Known rows, with every step that occurs
namo-mivi-zipu-sabod-nalizet: [  25  -26  139  119  219 -106  -21  260 -100   80 -125  103  172  -55
  100   91   17  216   -2  288  -47  246 -115   22   50  -94 -204   93
  100  304  246  250 -228  169  -75  121  157   49  146  228  164]
mivi-zopedud-namo-sabod: [  51 -347  202  262  234  -21  -25  421  106   23    8   85   74    6
  -71  -10  -39    3  -24  178  -24  182 -189   80   11  -10  -76 -188
  110  271  187   67 -186   26  -50  -35   34   91   79  329   74]
nalizet-zopedud-mivi-sabod-namo-zipu-nepi: [-206   61   52  265  142  -89 -101  397   47  -27  -89  -90  154   -7
  -76  -44   11   70  381  123  -63  318   33  -91 -126 -242 -185 -202
  231  425  376  217 -117  158   -3   90 -180   50   12   44  155]
namo-zipu-gomavez-nepi: [  26  -52   85  243  118  -89  -54  427  162   83  -41   59  131 -128
  166  168   29 -146   81  110 -155  315 -103  -70  -28  -41 -263 -204
   53  101  -56  174 -142   88 -216  -22   -9  -27   61  293 -104]
nepi-zipu-nalizet-zopedud-namo-mivi: [  94   35  240   91  174   28  -34  512  -89  -54   -8  212  306  -61
  -87  151  -84   34   40   52  -80  311 -137  187  -60  -91 -114  138
   85  366  315  453 -265  243 -166  116  -22   74  -45  355  174]
gomavez-nepi-zipu-nalizet: [ 155  -28  148  -10   81  -44 -118  486   77   21   -7   46  197 -161
   48  115  -48 -134  -85   54 -141  260  -74   32   -8   25 -116  -67
   86   93   76  290 -240  157 -194  -21  -76    7  158  493 -105]
nalizet-sabod-zopedud-mivi-namo-zipu-gomavez-nepi: [-136  -75  157  457  357 -168  -45  498  111 -101   17   58   81  -89
  173  -47   67  -28  217  240 -195  349   27 -183  -92 -200 -437 -193
   -2  325  164  257 -170  217  -92   72   27    0   15  255  108]
sabod-nepi-mivi-zopedud-namo: [ 241 -295  148  136  192 -119  -14  425  -24  109   63   41  222   36
 -149  -93   18 -180  203  186   21  291   79  -20   58  -36  -40  -68
  180  108  242   -8  -72  -95 -256   12 -112  129  216  189  -94]
nalizet-zopedud-mivi-namo: [  -7  -32  261  198  182 -144  159  523   18 -195  102    9  130 -132
  -74  -99  -60   47  189  176   52  288   77  -95   -7 -157 -215   55
   61  403  311  231 -102  218  -16  153 -136   31   76  123  153]
zopedud-gomavez-nepi-zipu-nalizet: [ 117   39  130   13  211  -36 -146  481   31   76  -69   79   66 -182
   75  143   16  -61  -89   12  -95  269  -67   -2  -57  -15 -176  -80
  -47  138   -2  206 -259  160 -135   19 -110  -27  141  479   43]
gomavez-nepi-sabod-zipu-zopedud: [ 209  -94   66  152   88 -172  -83  375   90  -64   94  -10   16  -98
   99  -24  -17 -290  232  111  -79  310  -84  -25  169  -19  -46   11
  184   56  144  385 -145   -3 -129 -265 -119   73   66  282 -196]
zipu-nepi-mivi-namo: [ 130  -35  205   48   88 -172   73  476    3 -115  -26  -85  128 -127
 -166  -64    4  -96   83   85  -49  293  131   14   88   -3 -132 -139
  271  154  113  134  -59   26 -186  -62 -158   36  177  186   33]
namo-mivi-sabod-zipu-gomavez: [ -81  -37  107   97  264  -91  -61  247   43  -59 -138   10  107 -177
   80  162  -49   41  109   56  -36  341  -43  -97 -170 -191 -137 -171
  108  357  165  147 -110  151  -49   12   72   45   17  134  101]
namo-sabod-zopedud-mivi-zipu-nepi-gomavez: [-153 -192  176  196  182 -153  -74  334  -57 -139  -84    5   72   34
  128   37   37  167  221  100  -11  281  -66  -56   32 -238 -248 -266
  117  304  229   87 -275  -11 -153 -230   37  -14   81  143   67]
nalizet-sabod-zipu-zopedud-namo: [  51  -72  119  337  338  -98  -60  346  130   79   62  155  -37 -102
  -69   24  -75  -85  234  161 -150  340 -111   66   86    6  -68  132
  239  211  191  317 -193   85  -12  -40   56  247  -99  273   90]
zipu-gomavez-nepi-mivi-sabod-zopedud-namo: [ 131 -202  185  169  185 -187 -247  410  -54  -40   49  127  128  -57
  -63   11  -90 -329  317  205 -153  365  129   -2  -87 -182 -293 -404
   62  202  164   86 -221   86 -210  -52  -26  137   62  228   21]
gomavez-nepi-sabod-namo-mivi-zipu-nalizet: [ 134 -108   56   29  247 -133 -109  433   10  -29  -37   63  257  -44
   88  -47   17  -92  120  221 -149  209  -63  171   -5 -108  -29  -26
   63  322  299  416 -227  111 -178   31  -67  -77  149  343   -8]
sabod-nalizet-zopedud-namo-mivi-zipu-nepi: [  35   18   71  239  142 -146   62  394 -195   30  -68  188  390  -14
  -81  102   79  142  189  330  -15  282  -63  -10  -24 -112 -178   73
  116  409  390  241 -271   43 -228  116   21  106  -53  164  152]
namo-sabod-zopedud-mivi-zipu: [-132 -271  176  266  253 -104   26  359   -3  -91  -66   17   67  -75
  158  -26  -83  167  220  212  -80  255   23  -45   20 -185 -186 -117
  131  378  264  201 -312  101   -6  -61   78  -54  102  165  142]
zipu-nalizet-zopedud-gomavez-nepi: [  98   76  161  238  203    4  -19  459  -69    0   51  105  -31 -100
    8  118   24   -4   16  235  -56  321 -103  -16   -6 -112 -299  -38
 -136  223  127  293 -239  201  -96   93 -118  -16  -18  282   98]
nepi-sabod-namo-mivi-zipu-nalizet-zopedud: [  58  -23   70  107  224  -57   31  513  -98 -126   -7   46  225   -9
 -109  -41  -85   72  176  252  -83  337  -30  208   -9 -187   51  118
  146  409  510  503 -253  174 -118   38  -16  -52   67  169  232]
sabod-nepi-zipu-zopedud-mivi: [ 168   -8  197   49  121 -149   33  401  -68   13   14   96  170 -139
  132    8   40  -35  155  -22  -15  347   25 -153   74  -14 -150  150
  226  165  211  163 -125  -16 -151  -45  -81  128  194  236  -56]
zipu-zopedud-gomavez-nepi-sabod-nalizet: [ 239   85   49  159   62 -198  -73  371 -153    6  -14   74  -63  -50
   54  -39  173 -166   84  182   36  279 -101  -98  142  -75 -257   32
   65   97   89  187 -181   32  -99  -52 -107  129  142  313   18]
gomavez-nepi-sabod-zipu: [  97 -112    5  139  120 -127  -74  338  192  -50   48 -113   39 -127
   90  -20  -50 -262  195   59  -67  231  -44  -38   89    8    3 -102
  185   40  123  268 -148   45 -141 -176 -167  -21  146  270 -257]
zipu-zopedud-mivi-namo: [ 108  -71  312  118  170 -257  109  496  -12 -124   45  101   93 -131
   19 -113   48  -12  153  139   -5  260   15 -101   54 -119 -245  113
   92  390  188  227  -71  115   -7   56  -73  146  111  201  131]
nalizet-sabod-zipu-gomavez-nepi-mivi: [  64   17   71  255  288  -30 -142  340  159   22   43  -48  -81 -157
    0   94 -109 -245  169  164 -136  445   89   25   21  -75 -250 -181
  188   -4    0  240 -109   75 -164  -25  -21    5   50  198  -19]
mivi-namo-zipu-nepi-sabod-nalizet-zopedud-gomavez: [-110  152   -5  304  125 -160   24  523  -98  -93 -105  -72  114   28
 -153  -75  184  123  116  163   15  311  -63 -139   22 -134 -153   -1
  142  247  262  196 -172   80 -125    2 -146   15   98  174  271]
nalizet-zopedud-mivi-namo-zipu-sabod-nepi: [-147  -50  267  357  341  -85   -2  416   42  -17   84   65  141   24
  102  -76   33  203  196  198 -112  302  -85 -121   47  -97 -297   88
   45  294  314  276  -99  147  -69  152  -60   20  112  102  129]
nepi-mivi-zopedud-namo-sabod: [ 104 -336  246  186  191   -7 -108  428   56    5   23   19   74   57
 -170  -65  -79 -111   93  163   16  257  -46  185   78  -98 -111 -193
  184  194  139  110 -129   16  -93  -25  -32   66  132  281  111]
mivi-zopedud-namo-zipu-nepi: [  14 -218   87  278  101 -124    1  499  124  127  -59   40  267   40
  -83   19  132  -55  140  151  -80  222 -136  -68  -43  -33  -59 -184
  140  253  193   81 -132  -27 -216 -106  -71  113   82  256  -24]
zopedud-namo-mivi-zipu-gomavez-nepi-sabod-nalizet: [ 109  -89   80  127  196 -248  -97  408  -61   33  -12  245  345  -33
   79   31  120 -154  123  267  -77  225  -89   25  -66 -113 -214  -76
  -19  283  196  140 -242    3 -313   90   54   65  160  304   41]
gomavez-nepi-mivi-namo: [ 209 -148  225   40  149 -172  -64  465   81  -95   95  -43  176 -144
  -55  -95  -65 -243  151  152  -13  288  145   50  129  -52 -188 -122
  112  112   37  212  -60  128 -146   37 -175  -25  150  352 -101]
mivi-zipu-gomavez-nepi-sabod: [ 107 -154  127   73  133 -210   10  494  112  -62  159   75  175 -173
   41   -6  -20 -232   97  217  -91  358   35   -5   26  -51  -70 -203
    6  105  144   89 -195   10 -271 -163   19  -54  260  292  -35]

Rows
[ -61  -91  269  146  295 -117  -78  334  -40  -21  201  125  128   41
   54    2  -28  159  265  206   61  404  -48  -47  101 -207 -231   43
  -48  199  357  102 -157   73 -177    6   16   42  173   77   71] : nalizet-zopedud-mivi-zipu-sabod-nepi-gomavez
[  70   34   50  335   88  -87 -230  499  -52  137  -37  129  240   77
  -92  122    5 -216  294  264 -107  375  -15   39  -28 -177 -387  -86
  114  111   68  281 -198   54 -297  178  -69   96  -30  184   84] : sabod-nalizet-zopedud-namo-zipu-gomavez-nepi-mivi
[ 190 -173  -32  209  184  -85 -211  574  119  138 -121  -84  153   27
  -21   43  -28 -258  217  196 -105  365   74    3  -91 -149 -177 -301
  157  115   97  219  -73  -30 -221  -38 -105  -36  108  179  -10] : sabod-namo-zipu-gomavez-nepi-mivi-zopedud
[-227  -27  155  328  243 -187  -57  420   53 -178  -36  -51   92   47
   13  -90  141  107  288   64  -32  338  -31 -133   19 -270 -300 -156
  153  306  237  177 -119  188 -109  -74  -41   59   26  219   87] : nalizet-sabod-zopedud-mivi-namo-zipu-nepi-gomavez
[ 207  -81  150  123  345 -208 -196  462   11    1   -8   26   -4 -131
   35  -20  -14 -171  286  130  -24  362  107  -40  102 -117 -216   22
   26  165  -17  337 -100   17  -54  -69 -173   31  -17  272   77] : sabod-zipu-zopedud-gomavez-nepi-mivi-namo
[ 125 -292  239  238  206  -64 -306  453  160  172  104   75  169  127
  -27  -39    7 -243  230  239 -107  277  -94  144   91 -111 -242 -199
   14  100   85  260  -91   89 -182  -26  -83   61  144  344  -32] : gomavez-nepi-mivi-zopedud-namo-zipu-sabod
[-134    6   72  286  238  -99 -225  455   99    0   -8   24  150  -42
   51   26  -43  -80  359  196 -102  364   31  -97 -209 -291 -334 -283
   22  385  254  221 -130  184  -42  170 -112    9  -10  118  129] : nalizet-zopedud-mivi-sabod-namo-zipu-gomavez-nepi
[  39  -46  156  136  215  -95  -39  533  -40  -77  199  102  109  -72
  -63  -44   17  -55  132  317  -25  384  -12   62   54 -192 -104  -12
 -174  223  267  288 -280  159 -158  -35  -80  -98  143  325  173] : mivi-zipu-nalizet-zopedud-gomavez-nepi-sabod
[ -44  -83  100  211   65 -100 -364  365  -29   72   76   44  357  102
 -194  -62  -21 -199  433  300   20  370   55   58   43 -310 -269 -114
  111  186  191  246 -155  218 -131  226 -126  107    3  341   44] : gomavez-nepi-mivi-sabod-nalizet-zopedud-namo-zipu
[ 110 -256  162  159  231 -194  -98  448  -95  -82   55  222  331   22
  113  -45   57 -135  234  286 -189  209  -93  122   10 -162 -113  -42
  -52  369  355  418 -346  127 -263  -68   12   10   75  377  -22] : gomavez-nepi-sabod-zopedud-namo-mivi-zipu-nalizet
[ -49   45   48  278  135  -56 -160  528   69  -36   -4  -32  115   93
   37  -89   38 -129  300  162 -160  232  -97   71  -41 -222 -216  -18
  107  299  310  508 -185  176 -120  125 -242  -37   90  170   35] : gomavez-nepi-sabod-namo-zipu-nalizet-zopedud-mivi
